Questions about the row below.
1) Report the entry just left of 149.
2) Report the third entry from the left.
3) Report the second entry from the right.
153  152  119  124  151  156  118  120  149  150  150
1) 120
2) 119
3) 150

[147 127 155 128]
Find the third largest entry.
A: 128
Find the second entry from the left.
A: 127
Find the 4th-last entry.
A: 147
